Each row has a name. Each question is about the rows just above it. Places in a row count from 1.

Columns, left to right: B N M L A F J
[ -7 -52  -9  13 -11  -9  -3] : tezek
[ -5 -40  36   3  55 -41   7] : fibu
[ -8 -50  14  14  90 -52   3] : Dos
[-13  37  37  37  -2  -2  37] : vud
[  2 -46  11 -10  12 -38   3] : gab
[ -7 -64  34  10  64  36   5] : mufup
[ -2  61  15 -13 -65  39   9] : gile
[ -1  -1 -40  -2  37 -25  -3] : Keve
[  2 -46  11 -10  12 -38  12] : nutot
Every place of [37] in vud:  2 3 4 7
Which column holds [5 9] top down?  J
Which column holds [-11  55] top down?  A
At which places does nutot hold [12]?  5 7
Which column holds [-41 -52  -2 -38  36  39 -25] top down?  F
Every place of [9] in gile:  7

Columns, left to right: Q C S P
[ 21  10 -41 -56] = roso
[ 7 -1  1 -1] = vaza
[ 44 -29 -44  32] = gipev
[-55 -55   8  52] = fifil
[ 7 -1 -6  0] = vomi
Places of [-1] in row vaza:  2 4
At which places does fifil hold [-55]?  1 2
Which column holds [ 44 -55   7] top down?  Q

Columns, left to right: V W D U T
[-12 -12 -21 -10 -20] : vinu
[ 8 -1 -4  3 -6] : befam
[-16 -29  79  67 -48] : famet
[  7  35 -55 -49  26] : negeg
[-4  2 -4 -4 -2] : Lapov
[-18  10  26   7   1] : Zufu
[  7 -11 -15  16 -64] : nefek
[-26  15  42  14   0] : Gelu
Which column holds [-10   3  67 -49] top down?  U
Which column holds [ -6 -48  26] top down?  T

Columns, left to right: Y H X Z G
[ 33 -12  39  37   6] : pid
[ -1   9  -5 -14 -28] : nitib
[-18 -14  60 -18  10] : Kug
[-24  13  -8  23  82] : rap
[-62 -13 -62 -15  24] : Nalog
[ 62   6  16  48 -31] : Lavu
[10 -6 12 14  1] : fom
[ -8  10 -22   0  12] : raded
[ 8  3 53 22 -1] : Gipa
[ 45  22  31  12 -53] : zitud
[ 5  0 -5 11  2] : Bebu
Places of [-15] in row Nalog:  4
[-22  53  31] is in which column, read top down?  X
[ -1 -18 -24 -62  62  10  -8] is in which column, read top down?  Y
Which column holds [-24 -62  62  10  -8   8  45   5] top down?  Y
Which column holds this, read top down? [-13   6  -6]  H

Columns, left to right: fim sebof dezap siga Noner dudu nazo
[-39 -36 -36 -50  -1 -36 -36]  nutor
[  5   6 -34  12   6  21  92]  rimu
[-34 -16  11  13   2  55 -11]  kofud
Every place of [-36] in nutor:  2 3 6 7
Every place of [6] in rimu:  2 5

Columns, left to right: vazit fimip mafet bazo gek rem
[-14  73  27   5 -14  11] = godi
[-11 -63 -63 -63  97 -65] = pubo
[-14  73  27  38  38  38] = Sot
At which places does pubo hold [-63]?  2 3 4
At which places does godi hold [-14]?  1 5
At which places does Sot hold [38]?  4 5 6
[ 27 -63] is in which column, read top down?  mafet

Columns, left to right: mizof vuk Rori Fepeb
[ 20  19 -72  19]  Devu
[-48  68  52 -47]  tif
[-77  82 -72  19]  Tifas
Every place of [19] in Devu:  2 4
Every place of [-48] in tif:  1

Columns, left to right: Lobu tubap roror kapa
[-41 -15  -5   6] = dogot
[-6 -6 -6 -6] = Bikep
[-65  31   0  -3] = siv
[ 22  31   3 -22] = vupav
[-44  16  -1 -10] = sof
[ 54 -14 -12  -6] = Zapiv
[49  6  6  6] = zomu
[-46  14  -5 -14] = Kemoz
[-9 34  5 -4] = vid
[ 88 -17  -9 -21] = Zona
Every place of [-6] in Bikep:  1 2 3 4
Every place of [6] in zomu:  2 3 4
Which column holds this, read top down? [ 3 -1]  roror

Columns, left to right: vig Reped zave subid lida Dagek
[ -2 -17 -23  37  -2 -56]  pasu
[  2 -31 -31 -31 -31  12]  palev
[ -4 -15  -7 -12  15 -16]  vur
[ -4 -15 -11 -12  15  18]  pazer
[-16  -1  15 -22   5  10]  lam
Which column holds this, read top down? [ 37 -31]  subid
Every place of [-31] in palev:  2 3 4 5
Which column holds [ -7 -11] top down?  zave
[ 12 -16  18] is in which column, read top down?  Dagek
At which places does vur hold [-15]?  2

Columns, left to right: tet Pivo Fabud mulot vekul Boni Gera vabek
[ 24  80   0   0  42  18  26 -25] = Difel
[  1   0 -63   9   0  36   0   0] = vip
[-27   0 -63   9   0  29   0 -15] = ragi
[ 0  0  1  0 54  0  4  1] = nedu
[-12  67 -36 -12  54  19   0  34] = Kir
[ 13  51 -86  17  37  19   3 -28] = muvis
Which column holds this, read top down? [  0 -63]  Fabud
[18 36] is in which column, read top down?  Boni
At which places does vip hold [0]?  2 5 7 8
Every place of [0] in nedu:  1 2 4 6
Which column holds [18 36 29] top down?  Boni
Which column holds this, read top down? [ 0  0 67 51]  Pivo

Columns, left to right: bubug mutoz sos kubug dume
[ 0 34 60 35 -1]  tufe
[33 45 50  2 35]  garuk
[34 34 60 34 34]  miku
Places of [34] in row miku:  1 2 4 5
At which places does tufe hold [35]?  4
Which column holds this, read top down? [ 2 34]  kubug
Every place of [35] in garuk:  5
Which column holds this, read top down? [34 45]  mutoz
Places of [33] in row garuk:  1

Columns, left to right: Lun Tagak Nute leno Gulov
[-17  13 -33  49 -37]  pomik
[-53   7  37 -26   9]  koti
[ 1 -2 -1 -7 -2]  foz
[0 0 0 1 0]  val
[  0   0   0  70 -45]  raz
[37  5 41 41 31]  Pusag
[  0   0   0 -25   9]  Kuve
Which column holds this, read top down? [-37   9]  Gulov
Places of [41] in row Pusag:  3 4

Columns, left to right: toze konuf Nizig gib Mivon boras vevu
[-62  73 -64  47 -82 -62  70]  Gep
[-58  89 -83  48 -55  79 -59]  Kib
[-42 -38 -67  86 -44 -70  10]  vunav
[ 66  66  48 -45 -45  66  66]  Gibas
[-78 -20  60 -70  60 -59  60]  nulaz
[ 56  73 -64  47 -82 -62  70]  vizo
[-61 -32 -61 -61 -32 -32 -32]  ril
[-31  43 -61  14 -46 -47  67]  buz
[ 51  -9  86 -75 -32  85  87]  fod
[-67  48] is in which column, read top down?  Nizig
Places of [-61] in row ril:  1 3 4
Places of [-32] in row ril:  2 5 6 7
Places of [66] in row Gibas:  1 2 6 7
Which column holds this, read top down? [-61  86]  Nizig
Places of [60] in row nulaz:  3 5 7

